Here is a tiny trained network, its code and every weight. The questions are about switching its units off for an input and a target symbol, where a switched-off unit gives its printed mean instead of its output.

import numpy as np


def w(rows, s, z=0):
    codes = np.array(rows[::2]) - 128.0
    scale = np.full(codes.shape[1], s)
    scale[-1] = z or s
    return codes * scale


def f(y):
    return y / 2 * (1 + np.tanh(0.7978845608 * (y + 0.044715 * y**3)))


def softmax(a):
    e = np.exp(a - a.max(-1, keepdims=True))
    return e / e.sum(-1, keepdims=True)


def log_softmax(a):
    a = a - a.max(-1, keepdims=True)
    return a - np.log(np.exp(a).sum(-1, keepdims=True))


def net(x, mask):
    ids = ['ΓΔΛΠΦΩαβεζηθξστψ'.index(c) for c in x.split()]
    T = len(ids)
    res = E[ids] + P[:T]
    u = 0
    for l in range(2):
        r = res
        for j in range(3):
            rows = slice(2 * j, 2 * j + 2)
            q, k, v = (r @ M[l][rows].T for M in (Q, K, V))
            z = softmax(np.where(np.tri(T) > 0, q @ k.T / 2**0.5, -1e9)) @ v
            o = O[l][rows]
            res = res + np.where(mask[u + j], z, o[:, -1]) @ o[:, :-1]
        u += 3
        y = f(res @ A[l][:, :-1].T + A[l][:, -1])
        res = res + np.where(mask[u : u + 12], y, B[l][:, -1]) @ B[l][:, :-1]
        u += 12
    return log_softmax(res[-1] @ U[:, :-1].T + U[:, -1])


Q, K, V, O, A, B = {}, {}, {}, {}, {}, {}
E = w([
[161,122,140,125],'Γ',
[152,117,126,109],'Δ',
[164,139,182,226],'Λ',
[147,111,107,108],'Π',
[174,187,185,116],'Φ',
[162,70,120,96],'Ω',
[136,83,101,94],'α',
[145,118,121,105],'β',
[151,119,134,109],'ε',
[234,163,82,144],'ζ',
[71,154,57,205],'η',
[72,167,147,128],'θ',
[99,86,206,120],'ξ',
[54,6,218,79],'σ',
[88,127,235,197],'τ',
[59,57,198,237],'ψ',
],0.015)
P = w([
[15,51,72,184],'0',
[48,2,21,74],'1',
[78,37,58,91],'2',
[110,83,107,100],'3',
[134,107,144,118],'4',
[139,148,187,116],'5',
[165,157,210,121],'6',
[168,198,236,119],'7',
],0.007)
Q[0] = w([
[178,108,2,145],'0.h1',
[184,161,147,173],'0.h1',
[157,84,155,138],'0.h2',
[191,143,134,124],'0.h2',
[138,151,167,141],'0.h3',
[95,172,139,67],'0.h3',
],0.014)
K[0] = w([
[204,96,2,193],'0.h1',
[191,185,116,202],'0.h1',
[208,148,219,71],'0.h2',
[134,179,113,165],'0.h2',
[169,125,123,118],'0.h3',
[112,126,138,108],'0.h3',
],0.012)
V[0] = w([
[111,85,58,254],'0.h1',
[110,121,47,116],'0.h1',
[130,144,120,66],'0.h2',
[27,162,86,136],'0.h2',
[205,7,204,14],'0.h3',
[29,113,180,115],'0.h3',
],0.0066)
O[0] = w([
[159,162,172,105,168],'0.h1',
[153,202,133,146,135],'0.h1',
[90,103,179,133,112],'0.h2',
[160,94,132,211,111],'0.h2',
[114,137,119,95,251],'0.h3',
[228,2,88,166,166],'0.h3',
],0.0088,0.0029)
A[0] = w([
[166,134,122,26,203],'0.n1',
[186,49,76,156,143],'0.n2',
[27,79,237,130,100],'0.n3',
[152,171,94,92,33],'0.n4',
[168,227,10,1,36],'0.n5',
[202,196,160,195,114],'0.n6',
[107,248,120,153,172],'0.n7',
[203,73,69,61,62],'0.n8',
[86,85,79,146,42],'0.n9',
[130,194,137,232,157],'0.n10',
[112,153,229,135,253],'0.n11',
[223,108,179,179,46],'0.n12',
],0.009,0.005)
B[0] = w([
[168,54,110,176,239],'0.n1',
[171,170,172,188,220],'0.n2',
[79,89,112,178,254],'0.n3',
[83,114,182,152,126],'0.n4',
[114,19,193,173,208],'0.n5',
[132,73,172,100,184],'0.n6',
[141,66,112,92,200],'0.n7',
[119,182,138,150,186],'0.n8',
[106,191,214,123,134],'0.n9',
[165,125,95,71,184],'0.n10',
[98,52,2,149,237],'0.n11',
[78,202,125,130,131],'0.n12',
],0.0083,0.0052)
Q[1] = w([
[90,162,144,179],'1.h1',
[122,148,160,111],'1.h1',
[147,44,145,164],'1.h2',
[176,84,140,56],'1.h2',
[93,153,155,179],'1.h3',
[97,160,217,3],'1.h3',
],0.014)
K[1] = w([
[163,131,249,153],'1.h1',
[136,154,134,129],'1.h1',
[123,91,178,140],'1.h2',
[182,122,81,62],'1.h2',
[136,133,151,176],'1.h3',
[195,151,173,102],'1.h3',
],0.015)
V[1] = w([
[2,189,23,187],'1.h1',
[63,76,209,140],'1.h1',
[222,123,94,136],'1.h2',
[153,141,205,51],'1.h2',
[202,171,100,150],'1.h3',
[158,79,175,106],'1.h3',
],0.0093)
O[1] = w([
[197,126,133,187,85],'1.h1',
[122,66,214,94,206],'1.h1',
[58,55,108,141,145],'1.h2',
[121,77,71,147,52],'1.h2',
[94,79,84,179,2],'1.h3',
[254,92,125,3,193],'1.h3',
],0.0085,0.0091)
A[1] = w([
[175,123,204,215,249],'1.n1',
[57,111,91,120,161],'1.n2',
[254,112,96,75,54],'1.n3',
[148,119,61,161,196],'1.n4',
[70,101,137,206,254],'1.n5',
[30,101,138,123,71],'1.n6',
[76,64,227,82,177],'1.n7',
[138,114,215,94,49],'1.n8',
[155,195,80,89,135],'1.n9',
[112,223,177,139,218],'1.n10',
[100,185,183,191,74],'1.n11',
[160,145,85,169,146],'1.n12',
],0.0091,0.0059)
B[1] = w([
[80,215,57,61,186],'1.n1',
[194,97,136,91,139],'1.n2',
[87,138,176,173,193],'1.n3',
[3,91,215,74,143],'1.n4',
[160,135,120,58,154],'1.n5',
[142,186,135,166,135],'1.n6',
[206,189,87,157,251],'1.n7',
[79,86,164,175,191],'1.n8',
[101,75,196,178,131],'1.n9',
[171,91,84,135,132],'1.n10',
[77,86,168,147,127],'1.n11',
[86,113,206,124,130],'1.n12',
],0.0075,0.018)
U = w([
[127,128,131,125,36],'Γ',
[117,134,140,104,30],'Δ',
[119,130,140,125,41],'Λ',
[119,128,129,142,87],'Π',
[121,129,126,121,76],'Φ',
[139,81,145,168,240],'Ω',
[123,131,113,148,137],'α',
[128,125,127,131,72],'β',
[129,130,125,113,54],'ε',
[184,82,85,97,42],'ζ',
[52,95,189,136,166],'η',
[120,165,145,9,254],'θ',
[176,151,86,151,133],'ξ',
[135,129,204,120,75],'σ',
[167,181,82,131,117],'τ',
[149,178,93,152,148],'ψ',
],0.014,0.0068)

Each question gives the input, a string of symbols that net reads in full, and the target symbol t.
The units are the heads (2 rows each of Q, K, V and O) and the neurons (one row each of A and B). Each row of codes is followed by its name. A weight is (code - 128) times the scale printed after its matrix; where a second scale follows, it is the last column's (O, A, B and U).
mask holds one flag per unit, layer by layer, with each layer's heads first. A switched-off unit (its flag False) gives its mean, the last column of its rows in O or B, instead of its output. The means were averaged over made-up inputs and are rounded, as every weight is.
A unit's drop is (log p(t) with every unit on - log p(t) with that unit switched off) / (log p(t) with every unit on - log p(t) with every unit switched off).
The circuit of an input: a set's keep is (log p(t) with only the set's units on - log p(t) with every unit switched off) / (log p(t) with every unit on - log p(t) with every unit switched off). Starting from the 12 units with the biggest drops (on a tie, the unit counted first), units are removed one at a time, each time the one whose removal leaves the highest keep (on an exact tie, the one counted first), for as long as the keep stays at least 0.8.
units of the circuit, in order: the units of the circuit, biggest drop first
most important unit: the unit with the biggest drop
top k neurons: the k neurons with the biggest drops, biggest first
top k neurons in layer l: the k neurons of layer l with the biggest drops, biggest first
which heads matter: for each layer, one digit per head in row order, 1 if its drop is at least 0.15 and else 0, layers parted by /
input σ σ ζ Γ Π η, target θ: units of the circuit, in order -> (1.n7 1.h2)
input ζ σ σ σ ζ η, target θ: units of the circuit, in order -> (0.n1 1.h1)
input σ ζ θ Γ Φ η σ, target Ω: units of the circuit, in order -> (1.n7 0.n3)
input Γ ζ Δ η ζ η, target η: which heads matter -> 100 / 100
input ζ ζ ζ Φ, target ζ: which heads matter -> 000 / 010
input ζ ζ η ζ, target η: units of the circuit, in order -> (1.n7 1.h3)
input α σ ε Φ ζ ζ σ Δ, target σ: top 2 neurons in layer 0 -> (0.n11 0.n3)
input ε η Δ ψ, target θ: top 2 neurons in layer 1 -> (1.n1 1.n5)
input Λ Ω α Δ Π σ σ β, target σ: top 3 neurons -> (1.n3 1.n8 0.n3)
input ζ Δ τ, target θ: most important unit -> 1.n5
input Δ α ζ Δ Δ σ τ, target θ: which heads matter -> 000 / 010
input ε θ ζ, target θ: top 2 neurons -> (1.n1 1.n7)
input α Ω α ζ η σ σ Δ, target σ: which heads matter -> 000 / 001
input σ Δ Δ Ω Ω σ Δ σ, target Ω: top 3 neurons -> (1.n7 1.n8 0.n11)
input σ ζ η σ Ω, target σ: top 2 neurons -> (1.n3 0.n3)
input ψ Π ζ Δ ζ, target ζ: most important unit -> 0.h3
input θ ζ ζ η ζ, target η: which heads matter -> 001 / 100
input Λ ζ ζ ζ, target ζ: top 2 neurons -> (0.n5 1.n7)
input ξ ζ ψ ζ ζ, target Ω: which heads matter -> 101 / 010
input ε σ η, target σ: most important unit -> 0.n3
input Δ ζ ζ σ, target σ: top 2 neurons in layer 1 -> (1.n8 1.n7)
input θ α ζ, target θ: which heads matter -> 000 / 001
input ζ α Γ σ α, target σ: top 3 neurons in layer 1 -> (1.n3 1.n8 1.n1)
input Φ ζ Δ ζ Π, target ζ: top 3 neurons -> (1.n1 1.n3 1.n8)
input η Π τ Ω Λ ψ, target θ: top 2 neurons -> (1.n5 1.n1)
input Φ Ω σ η ζ σ θ Λ, target θ: which heads matter -> 100 / 000
input Δ Λ ζ ζ β ζ σ ζ, target σ: most important unit -> 0.n11
input ζ Π Γ Γ ζ Δ Ω, target ζ: top 2 neurons in layer 1 -> (1.n1 1.n8)
